Each row has a hidden value; after the row comes its grade, the name of the range that the value falls in. Each part has its own.
[ 235   42   25 -143  -65  116   88   14 -113  181 -256  235   79 -137
 -265  256  -48  102   73  -87 -258   -8 -317  124 -212  229  -20  150
   90 -346 -135  -75 -302 -221  323  242  109   70 -257  414 -248  321
  -41  102]  muv
[ 118    2  321  104   11  524 -338  412 -237 -276  166 -116   38 -118
 -138 -136 -172  155 -153  321 -173  201  -46  382  -56   63  -28  173
  274  -97   25 -178 -209 -230 -278   19 -140  -66 -163  -23 -184  137
  229   -2]  nazoz
[  -7  -43  238   58  -92  453 -280  388 -256 -162    9  110  -39    5
 -119 -145 -113  -29    4  258 -206  257   -4  281  -15   59 -135   22
   31  -30    0   80 -151 -261 -306  -19   46  -54 -301  -29 -114  329
  308   -4]  zulor
[ -20 -152 -260  128 -116   99  155 -143    7  -58  528 -469   69   53
 -232 -474   66 -357 -417  -85  187   -8  201  -82  546  -29 -199  138
  421  265  -77   35   22   16  287 -102 -191  387  315  -34   65 -491
  -56 -226]  nazoz
[ 246   45   24 -136  -57  114   88   15 -110  181 -245  219   94 -151
 -272  257  -53  120   58  -86 -257  -14 -320  132 -215  230  -11  161
  107 -346 -133  -99 -302 -227  337  252   83   84 -237  422 -256  298
  -52  103]  muv
[ -42  117   53  105   74  213 -248  155  -96  -95 -245   87   30   76
   -6 -156 -133  111  256  190  -96   76  -27   27   30 -327 -233  -79
 -100  -29  296   -6   74 -150 -244  119  216 -266 -261  103 -336  517
  220 -105]  Roto
[-161  -85 -210  156 -183  -82  308  154  175   17  455 -210  290  -54
 -226 -275    6 -233 -367  -26   14  -93  -64   96  439  -20   -5  -51
   -7  504 -216 -158    0  -81  187  104 -481  466  184  -90   75 -506
   80   14]  nazoz
[ -89 -197 -307   80 -212   45  236 -171   -6   12  479 -320  -19  143
 -252 -519  107 -528 -347 -155  166   51  229 -174  565  -17 -273   28
  265  333 -123  268   39  -11  248 -158  -44  433  218  -48  150 -372
   -4 -259]  muv
[ 336  115  135 -140  -59  -74  405   95    1  143  -85   -4 -107 -376
 -414  -38 -212  263 -171 -140 -183   35 -416  -40 -601  160  203  224
  -79 -154 -200 -163 -370 -306   37  400  -89  303 -146  401 -213  253
   73   53]  muv
[-141 -189 -340   82 -223    0  260 -173   -8   48  386 -280  -53  164
 -214 -522  111 -540 -288 -168  177   45  258 -218  547  -46 -288    9
  157  353 -105  290   68   -1  222 -136    0  406  185  -56  144 -300
   42 -238]  zulor
[  -8   83   33   57   48  239 -245  143  -76 -101 -167  114   60   80
  -80 -157 -103   82  178  188 -100   94  -71   59   30 -253 -217  -96
  -67   -1  231   20   58 -204 -217   80  187 -148 -272   98 -298  464
  183 -134]  gon
[ -64  -29  181   98  -93  381 -228  346 -296  -77 -138   81 -106    8
  -27 -137 -119  -36   89  207 -178  221   83  201   -8   27 -169   73
  -38  -66   49   72 -119 -202 -249   45   87 -137 -265   -2 -141  372
  349   49]  gon
[-279  -94 -284  136 -243 -171  374  147  162  107  294  -75  205   20
 -174 -289   35 -330 -251  -68   14  -76   -1    3  432  -43  -59 -126
 -242  572 -212  -28   56  -85  143  120 -365  456   95 -112  105 -360
  179   39]  zulor
[-215  -37  -44  -73 -136  -22  212 -125  120 -249  305  -15  -96  336
 -118 -283  117 -442   48 -153   23  -58   74 -120  377 -321 -159 -132
   -8  294    5  255  -85  292 -157 -188  466 -168 -260 -116   68  203
   48 -235]  gon
[ -50   -2  118 -101  -52   90  151  -77  196 -444  594 -170   30  233
 -219 -232   85 -276 -150  -82    0 -103  -79   62  318 -283    8  -34
  281  247  -44   20 -222  322 -176 -213  303 -150 -205 -126   43   14
  -86 -262]  nazoz
[-294 -112 -315  251 -160  -98  267 -121  -83  102  129 -384 -154  158
   49 -535   26 -470  -47 -174  199  -15  425 -322  585 -263 -348   65
   23  308  103  200  154  167  169    2   53   58  246  -61   51 -172
  186 -114]  Roto
[-202 -116 -298  117 -235 -141  373   76  150  109  363 -133  202    9
 -228 -316   45 -347 -310  -95   36  -63   -9  -19  444   -3  -81  -90
 -114  517 -227    2   39 -100  214   80 -358  512  147  -69  112 -413
  104  -16]  zulor
[ 194  108  158   44  148  378 -337  156  -27 -278  125  -84  183  -43
 -203 -145 -141  255  -57  267  -88   70 -196  212  -24 -202  -82   26
  274  -73  197 -203  -50 -220 -200   49    4  -77 -167  111 -341  243
   31 -197]  nazoz
[-131    9  235  164  -53  391 -296  411 -298 -142 -173   61 -108   40
   69 -165 -156    4  175  265 -178  216  124  207   25 -104 -191   36
  -85  -33  154   35  -72 -146 -373   49  114 -296 -287  -60 -177  443
  419   59]  Roto
[ -21   96   69   77   61  260 -280  181  -97 -116 -201  116   52   77
  -48 -154 -125  107  215  217 -112  104  -56   76   18 -278 -221  -94
  -81  -19  261    6   60 -195 -261   88  199 -207 -291   89 -317  507
  213 -119]  gon
[ 288   85  108 -109  -13  120  101   89  -94  117 -187  107  115 -252
 -260  289 -103  248  -18  -50 -262  -58 -364  210 -300  244  106  260
  161 -366 -146 -285 -374 -194  305  321  -47   52 -191  408 -285  208
  -48  166]  nazoz
[ 119  148   59  -25  -51 -173  397  108  -79  244 -421   29 -238 -285
 -163  -72 -235  222  108 -149 -145   12 -212 -185 -537  -23   71  198
 -343 -140  -14 -106 -227 -195  -33  474   67   38 -176  365 -266  471
  254  139]  Roto
[-252  -21    8  -86 -149  -51  246  -66  151 -279  317   22  -94  337
  -99 -247  112 -433   69 -147  -11  -76   38  -81  351 -338 -108 -154
  -77  334  -21  220 -121  334 -220 -172  461 -212 -316 -152   83  228
   78 -190]  gon
[ 161   54   15 -146 -109   24  188   74 -105  251 -361  308   49 -162
 -230  311  -55  104  117 -114 -292  -33 -328  124 -280  259   34  143
  -94 -299 -183 -100 -326 -217  309  322   86   77 -303  406 -229  362
   38  202]  zulor
[  45  108  -39   14  -29  -23  117   39 -186  300 -588  176  -33 -121
   -3  221 -111  142  325 -104 -206  -68 -122  -26 -175   26 -109  181
 -142 -350   67 -124 -168  -96  287  393  170 -200 -204  410 -341  469
  131  220]  Roto
[ 239   41    9 -143  -64  114   84    2 -118  194 -272  237   80 -135
 -268  256  -44  102   77  -88 -252   -8 -308  114 -206  229  -30  152
   91 -352 -127  -71 -291 -232  339  246  115   81 -249  424 -252  321
  -47   94]  muv
[ 187   95  163   42  125  390 -340  163  -37 -264  118  -44  176  -24
 -214 -156 -138  220  -37  265 -104  100 -190  209  -13 -195 -110   -9
  255  -70  190 -141  -42 -239 -214   32   28  -71 -187  111 -325  270
   41 -203]  nazoz
[-329  -83 -287  171 -237 -194  374  161  143  120  225  -92  170   30
 -108 -296   18 -323 -196  -68   23  -86   48  -23  439  -89  -76 -113
 -299  573 -168  -39   78  -49  119  143 -345  381   95 -126   89 -318
  226   67]  gon
[ 111   -8  310   95    9  538 -366  380 -237 -282  168  -85   44  -72
 -141 -143 -152  117 -121  315 -173  212  -37  365   -7   39  -69  133
  290 -104   44 -119 -189 -224 -275  -19  -78  -85 -184  -19 -177  172
  212  -36]  nazoz
[ 107   72  -10 -106  -96  -11  191   81 -123  279 -454  294   16 -157
 -160  294  -72  116  183 -114 -273  -45 -274   79 -277  199    5  152
 -165 -293 -127 -113 -281 -188  286  359  102    7 -295  398 -256  409
   88  228]  gon
[ 296   72   63 -101    2  149   48   28 -104  122 -186  100  123 -208
 -261  252  -87  213   -5  -45 -232  -44 -327  175 -229  215   36  232
  215 -377 -102 -229 -320 -203  338  273   -1   54 -169  419 -296  214
  -81  105]  nazoz

Next part:
[  56  -38  116   27   97  180  149 -108  139  159  203 -121 -130 -169
  110   85   99  -77 -111    7 -315  211   25   47  196  173   29   45
  -19 -143  190  143  141  -60  277  114 -248 -158  -20  -75  404  -60
 -126  310]  Koso
[  67  104   71   93  115    4    1  -98  -80  125   95  -46  -27 -246
   57  -22  153  -80   21  -65 -174   96 -103  -15  112  -16  -36   93
  -72 -156   52   94   26  -74   84  177 -110  -44   17    4  106  -22
  -91    0]  Koso
[  82 -123   30   21   48  -80   98 -161  -42   47  -71   28 -203 -189
    1  115   36  -85  -42   19   44   80  -70   88  120    4  -12   -2
  -14  -97   60  223   92  -18   70   38    2   -4  -16   31   55  -20
   14   18]  Koso
[ -63  180  -64  -48   19   31  -81   85  -67  -18   30    7  162  217
   27  -52  116  133   80  -63   18  -61  110  -70 -216  -55  134  140
   -7  108  -26  -67 -109  -36  -95  126  -60  141   95  -54 -132   38
  -71   89]  bati
[-25  49  44  20  31  39 -49 142  81 -10   7  65  51 163  37  43  35  28
 -22  70  17 -26  99  88 -96 -41 130  29 107 100 -81  19 -66 -15  26  46
 -11 172  78  -5  -3 -59  36  82]  pef
[  76   75  210   63   74   30  132 -126  -88  317  216 -101 -127 -406
   43   28  132  -91  129  -52 -321  213 -180   -8  285   49 -101  -73
   10 -277  -22  -75   54  -50  292  119 -100 -170  -30  -34  307 -196
 -111   -8]  Ref
[  36   56  -34  -97   95   13   53  -70   58  -17   22 -113 -100 -155
  -54  -33   70  -36  -43  -82  -79    7   26  -21   37   21   13   61
  -97  -44  137   94   92  -29  -96  162  -99 -105   22  -21   69   31
  -83  189]  Koso
[  29   57   57  -49   61 -139   20  -63  -84   38 -143  -48  -65 -135
  -83  -20   18    5  111   22  120  -60 -101  -55   44 -141  -33  -79
   18  -34  -60  -41   22  -79 -116  115  126  -23   89   85 -125 -104
  -36 -118]  pef
[ -11  146   86  186   50  -23 -179  175  -31   20    8  155  181  113
  101    5   76  -28   17   91   20  -42   29  102  -83 -161   87   48
  112   52 -200   23 -146  -71   45   77    2  266  122   62 -120  -78
   60 -139]  pef
[ -91   65  -73  -99  -23    4  -99  211  204 -264 -111    1   78  368
  -60  -48  -64   69 -102  127  112 -158  316   44 -182 -118  172  -31
   46  244   -5  -13   31  -85 -220   55  -88   96  168   58 -199  -18
  -16  222]  pef
[  45   90   55  265   45 -119  -99  -20 -319  192  105  244   38 -220
  120   65  183  -71  137  -84  -44   69 -186  124   -1  -76   -3  123
   41 -137 -199   93 -197   47  193   54   47  296  -45  -10  -48  -38
  110 -310]  Miti
[  22  -24 -115 -103  -19  -39   26  -54  -36   -1  -21   95  -47   19
   -5  106   12   -7  -24  -69  145  -19  102   92  -78    4   73   34
   -9   27  -14  167  -26   62  -56   -6  -18  107   28  -55 -104   69
   71  121]  Miti
[ -36  116   52   28  -51 -136  -55  131 -116   -9   50   69  -42  -43
  -96  -62   69    1  151  -12  -83  -11   20   59  -17 -135   19  -81
   49  -15 -190 -171  -60    9   -3   29   -7  104   19   29 -111 -145
   20 -102]  bati
[-117   32  -45 -136   20  154   -6  224  316 -217   -8  -85   49  416
  -19  -25  -34  129 -143  115  -29  -95  343   21 -190   36  238   35
   66  266  118  -38   57  -64 -110   85 -152   46  120  -31   42  -21
  -77  418]  pef
[  75 -102   95 -159    5  -15  158 -123  141   53  -93 -119 -193  -89
  -65  103  -70  -66  -48  104   55   72   46   31  186  -18  -25 -188
   36  -68   46   91  188  -86   20    9  -28 -190   89   49   74 -117
  -58  185]  bati
[ 65   2  62 -45  18  73  55 -87  37 141  29 -12  12  28  89 123  42 -27
 -28  32  16 105  50  33  52   8  40   0  34 -57  -2 143  31 -61 116  29
 -90  -9  94 -32  62 -21 -43 152]  bati
[  14 -148  -65  -36  -83  -31   59 -111  -44  -26 -102  110  -54  226
   65  183   -6   37  -61   75  193   62  152   87  -67   -2  112   21
   26   53   28  235   42  -32   66  -78  -70  117   61  -13 -114   47
   11  137]  Ref
[   2   13  -15   54 -133 -191  -67   -8 -173  -60  -53  143  -30   63
  -33   29   19  -43   71   56   76   28  104   90    8 -183    2 -106
    1  -38 -159   38   10  -60    6  -63  -84   98   73   81 -277  -64
   18 -102]  Ref
[   3  -54 -111 -265  -59  -54  115 -120   55  -96 -120  -96 -129   83
 -115   43  -59   44  -23   -8  152  -27  182  -35  -15  -21   41  -91
  -64   44  105   69  148  -44 -173   12  -74 -137   90   -4 -132   22
  -78  264]  Ref
[  47 -113   34  -99   81   30  182 -121  128    2   -1 -136 -266 -174
  -58   55   25  -40  -88    2 -109   87    8   32  136  106   21   -5
  -41  -61  203  133  185  -21   42  101  -86 -160  -34  -18  234  -40
  -80  255]  Koso
[  91   26  138   69   59 -137  109 -159 -180  225  100  -18 -228 -539
  -48   19   88 -145  142  -79 -179  125 -232   45  289  -26 -149 -120
  -19 -279  -64  -22   53   -1  159   92   16 -119  -67   28  142 -175
  -11 -162]  Miti
[  56   50    5   43  -45  -66  -50  -41 -122   98   41  139   37  -34
   59   93   59  -79   34  -17   49   64   41  108   22  -92    4  -17
   15  -82 -148  131  -54  -10   78  -23  -69  117   68   -2 -126  -10
   53  -39]  Ref
[ -14   97  -82 -103  -31  -47  -30   46  -51  -13   31   54   18   43
  -46    6   45   22   55  -84   51  -41  112   40 -103  -56   64   12
  -10   35  -80    0  -57   39  -94   31  -41   91   50  -47 -136   15
   26   86]  Ref
[  74   36  132   -6  -42  -97   12    2    0   91   30   22 -101 -178
  -55   43   -4 -145   45   62  -55   83    9  113  191 -129  -71 -203
   53 -138 -175    1   61  -45   79  -19  -51  -55   73   67  -25 -167
   24  -27]  bati
[ 108   -1  128  -17  125  -24   83 -157  -30  215  -86  -42  -63 -230
   39  105   34  -59   44   25  103   45 -180   -7  136  -44  -49  -38
   56 -118  -31  118   18  -66   52  109  127  -34   78   38   64  -84
  -10  -69]  pef
[  39  -82  -66 -168  -60  -23   85  -90   56  -14  -59   16  -99   67
  -29  128  -44  -24  -60   14  140   29  161   78    8   -5   50  -73
   -2   11   17  167   86   -2  -35  -45  -75  -24   73  -24  -75   22
   11  219]  Ref
[  -3  100  113  138  118   35  -51   74  -69  147   35   75   96    6
  112   38  129   43   76   18  -22    7 -105   29  -72  -33   92  122
  115   17 -102   -4 -148  -23  117  129   79  219   43  -13   64  -77
   18 -105]  pef
[ -13   48 -185  -10   64  -65 -102   -7 -117 -128 -134  122   78  175
   20   18  110   87  -22  -92  237 -123   56    9 -288  -62  147  266
  -61  146   41  216 -114   26 -213  113   45  277   46  -25 -248  193
   43   16]  Koso
[   9   73  103   14  138  -10   34  -69   -6   68  -99 -122    4  -76
   18  -30   48   43   54   63   19  -29  -97 -113   52  -71    8    4
   18  -17   60  -32   45 -158  -35  205   54  -66  111   73   25 -107
 -128  -34]  pef
[  44   46   24  -57   67  -24  106 -107  -49  131  111  -67 -152 -327
  -40    9   73  -63   58 -111 -144   64  -69   12  139   45  -46  -30
  -48 -147   45    7   50   18   51  113  -54 -113  -35  -42  140  -67
  -41   75]  Miti
[  54   24  115  196   77  -97    8  -77 -188  136   67   64 -112 -293
   41   20  151  -83   84  -26 -151  111 -184   62  128  -38  -39   50
   -2 -167  -44   63  -17  -27  177  106  -10   71  -53   32   93  -96
   -7 -176]  Koso
[  20   42  104   80  -74 -126  -49   72  -88   39   25  115  -46  -34
  -28   32   37  -75   83   71  -38   62   27  127   71 -151   -5 -127
   79  -66 -218  -33  -21  -30   98  -40  -39  102   52   62 -100 -150
   47 -107]  bati
[  97   84   88   18  185  -37  120 -277 -154  217   31 -175 -129 -472
    8  -37  155  -53  102 -125 -145   94 -269 -143  207   18 -122   66
 -124 -243  152   50   88  -99   40  262   -8 -210   -9   11  166  -48
 -167  -54]  Koso
[ 65  59  52 -45  57  26  33 -54 -22 169  35   9  11 -89  47  86  65 -27
  40 -38  30  49 -41  30  26 -14  17  17  41 -64 -64  80 -42  -5  54  67
  12  40  63 -40  38 -29   8  47]  bati
[  96   88  164  -13   82  -71   82  -80  -90  260   80  -44 -127 -422
  -46   25   76 -109  148  -66 -107   85 -211   26  214  -50 -114 -113
   38 -214 -130  -60   -4    6  100   98   77  -83    3    6  127 -173
    4 -116]  bati
